Below is a small trained network, with its code and all its weights. Each question gives an input and a target symbol and asks what happens when units are switched off, that is, made to give their printed mean instead of their output.

import numpy as np


def w(rows, s, z=0):
    codes = np.array(rows[::2]) - 128.0
    scale = np.full(codes.shape[1], s)
    scale[-1] = z or s
    return codes * scale


def norm(h):
    return h / np.sqrt((h * h).mean(-1, keepdims=True) + 1e-5)


def f(y):
    return y / 2 * (1 + np.tanh(0.7978845608 * (y + 0.044715 * y**3)))


def softmax(a):
    e = np.exp(a - a.max(-1, keepdims=True))
    return e / e.sum(-1, keepdims=True)


def log_softmax(a):
    a = a - a.max(-1, keepdims=True)
    return a - np.log(np.exp(a).sum(-1, keepdims=True))


def net(x, mask):
    ids = ['αγδεζηλμξπστφψω'.index(c) for c in x.split()]
    T = len(ids)
    res = E[ids] + P[:T]
    u = 0
    for l in range(3):
        q, k, v = (norm(res) @ M[l].T for M in (Q, K, V))
        z = softmax(np.where(np.tri(T) > 0, q @ k.T / 4**0.5, -1e9)) @ v
        res = res + np.where(mask[u], z, O[l][:, -1]) @ O[l][:, :-1]
        u += 1
        y = f(norm(res) @ A[l][:, :-1].T + A[l][:, -1])
        res = res + np.where(mask[u : u + 4], y, B[l][:, -1]) @ B[l][:, :-1]
        u += 4
    return log_softmax(norm(res)[-1] @ U[:, :-1].T + U[:, -1])


Q, K, V, O, A, B = {}, {}, {}, {}, {}, {}
E = w([
[91,140,107],'α',
[54,167,128],'γ',
[205,97,129],'δ',
[91,140,108],'ε',
[65,149,109],'ζ',
[154,124,144],'η',
[249,74,159],'λ',
[94,123,129],'μ',
[66,151,107],'ξ',
[71,140,123],'π',
[83,117,144],'σ',
[149,140,171],'τ',
[122,130,156],'φ',
[50,191,86],'ψ',
[88,166,168],'ω',
],0.011)
P = w([
[136,104,130],'0',
[7,104,177],'1',
[163,204,61],'2',
[88,73,192],'3',
[37,71,173],'4',
[187,218,119],'5',
[127,140,158],'6',
[30,61,157],'7',
[144,220,115],'8',
[136,136,176],'9',
],0.019)
Q[0] = w([
[76,209,40],'L0H1',
[109,106,162],'L0H1',
[207,103,124],'L0H1',
[228,158,2],'L0H1',
],0.0087)
K[0] = w([
[70,171,116],'L0H1',
[125,104,138],'L0H1',
[141,123,56],'L0H1',
[53,153,3],'L0H1',
],0.011)
V[0] = w([
[143,128,1],'L0H1',
[180,38,19],'L0H1',
[122,128,147],'L0H1',
[238,171,177],'L0H1',
],0.0084)
O[0] = w([
[227,27,7,12],'L0H1',
[73,120,14,3],'L0H1',
[105,152,143,149],'L0H1',
[185,254,178,41],'L0H1',
],0.005,0.0055)
A[0] = w([
[153,140,2,109],'L0N1',
[144,126,111,3],'L0N2',
[143,179,156,109],'L0N3',
[194,195,83,150],'L0N4',
],0.015,0.0045)
B[0] = w([
[64,216,97,210],'L0N1',
[103,85,127,96],'L0N2',
[158,88,1,212],'L0N3',
[230,198,42,252],'L0N4',
],0.0091,0.0044)
Q[1] = w([
[180,135,76],'L1H1',
[247,30,61],'L1H1',
[153,67,254],'L1H1',
[230,68,111],'L1H1',
],0.0086)
K[1] = w([
[102,186,177],'L1H1',
[255,171,114],'L1H1',
[145,132,44],'L1H1',
[208,171,168],'L1H1',
],0.0076)
V[1] = w([
[106,118,74],'L1H1',
[32,39,45],'L1H1',
[104,82,85],'L1H1',
[89,9,195],'L1H1',
],0.011)
O[1] = w([
[104,124,59,131],'L1H1',
[252,89,114,247],'L1H1',
[161,64,45,148],'L1H1',
[201,131,154,254],'L1H1',
],0.012,0.0066)
A[1] = w([
[96,85,4,14],'L1N1',
[19,77,117,255],'L1N2',
[246,159,84,211],'L1N3',
[154,200,161,150],'L1N4',
],0.014,0.0061)
B[1] = w([
[63,3,166,130],'L1N1',
[197,192,180,158],'L1N2',
[51,251,185,245],'L1N3',
[193,131,65,171],'L1N4',
],0.011,0.013)
Q[2] = w([
[148,43,1],'L2H1',
[227,20,237],'L2H1',
[7,11,220],'L2H1',
[100,6,176],'L2H1',
],0.0095)
K[2] = w([
[160,177,141],'L2H1',
[112,46,6],'L2H1',
[78,69,50],'L2H1',
[71,113,73],'L2H1',
],0.011)
V[2] = w([
[220,102,196],'L2H1',
[66,158,160],'L2H1',
[25,77,101],'L2H1',
[41,169,246],'L2H1',
],0.014)
O[2] = w([
[197,52,206,255],'L2H1',
[115,161,149,136],'L2H1',
[11,140,127,6],'L2H1',
[120,192,233,220],'L2H1',
],0.012,0.0071)
A[2] = w([
[156,241,128,30],'L2N1',
[147,122,189,52],'L2N2',
[231,137,56,95],'L2N3',
[123,255,98,1],'L2N4',
],0.018,0.0048)
B[2] = w([
[251,159,35,255],'L2N1',
[90,99,119,192],'L2N2',
[188,213,141,189],'L2N3',
[185,214,37,206],'L2N4',
],0.013,0.0094)
U = w([
[82,89,109,243],'α',
[176,91,163,85],'γ',
[133,235,65,119],'δ',
[83,100,113,255],'ε',
[193,60,62,119],'ζ',
[37,203,131,152],'η',
[186,220,15,73],'λ',
[172,69,128,100],'μ',
[192,71,83,114],'ξ',
[202,56,85,90],'π',
[136,4,201,91],'σ',
[81,215,157,99],'τ',
[171,68,134,110],'φ',
[57,139,166,202],'ψ',
[49,193,248,127],'ω',
],0.02,0.013)

Each question gives the input, a string of symbols that net reads in full, and the target symbol t.
The units are the heads (4 rows each of Q, K, V and O) and the neurons (one row each of A and B). Each row of codes is followed by its name. A weight is (code - 128) times the scale printed after its matrix; where a second scale follows, it is the last column's (O, A, B and U).
mask holds one flag per unit, layer by layer, with each layer's heads first. A switched-off unit (its flag False) gives its mean, the last column of its rows in O or B, instead of its output. The means were averaged over made-up inputs and are rounded, as every weight is.
A unit's drop is (log p(t) with every unit on - log p(t) with that unit switched off) / (log p(t) with every unit on - log p(t) with every unit switched off).
The circuit of an input: a set's keep is (log p(t) with only the set's units on - log p(t) with every unit switched off) / (log p(t) with every unit on - log p(t) with every unit switched off). Starting from the 12 units with the biggest drops (on a tie, the unit counted first), units are removed one at a time, each time the one whose removal leaves the highest keep (on an exact tie, the one counted first), for as long as the keep stays at least 0.8.
circuit, biggest first: the units of the circuit, biggest drop first
top k neurons: the k neurons with the biggest drops, biggest first
top k neurons in layer l: the k neurons of layer l with the biggest drops, biggest first
input α ζ ω α, target α: top 2 neurons in layer 1 -> [L1N1 L1N4]
input ε γ τ τ, target ε: top 4 neurons -> [L1N1 L0N1 L0N4 L2N1]
input α ψ φ ξ γ, target ε: top 4 neurons -> [L0N1 L1N1 L1N4 L2N1]
input ε σ δ α η μ α ε, target α: top neuron in layer 0 -> [L0N1]
input ξ τ μ ξ ζ, target ζ: circuit, biggest first -> [L1H1 L0H1 L2H1 L0N4]
input ψ π φ η σ, target η: top 2 neurons in layer 0 -> [L0N1 L0N3]
input ψ ω ε ω ζ ω ξ φ, target η: top 3 neurons -> [L0N1 L1N1 L0N3]
input γ γ γ ξ ε γ α α, target σ: top 2 neurons -> [L0N3 L2N1]
input α ε ε ψ ζ, target ε: top 4 neurons -> [L0N1 L1N1 L1N4 L2N1]
input ε ε ξ α ψ, target α: top 3 neurons -> [L0N1 L1N1 L1N4]
input ψ φ ω γ ω, target η: circuit, biggest first -> [L2H1 L0H1 L1N1 L1N4]
input γ ω ω α γ η ξ λ, target σ: top 2 neurons -> [L1N3 L1N2]
input γ λ ω σ α φ ω γ, target σ: circuit, biggest first -> [L1N3 L2N1 L2N4]
input ξ ζ ζ γ λ, target ζ: top 2 neurons in layer 0 -> [L0N4 L0N1]
input γ λ δ γ ξ ξ ε μ, target σ: circuit, biggest first -> [L2N1 L1N3 L2N4]
input γ γ α μ ε α ε α, target σ: circuit, biggest first -> [L2N1 L2N4 L1N3]
input ω λ τ ω δ π λ, target ω: circuit, biggest first -> [L1H1]
input ω ζ α ξ, target ω: top 3 neurons -> [L0N4 L0N3 L2N4]
input η γ ψ φ α τ ω λ, target δ: top 2 neurons in layer 1 -> [L1N2 L1N1]
input ω ψ ξ ε, target ω: top neuron in layer 2 -> [L2N4]
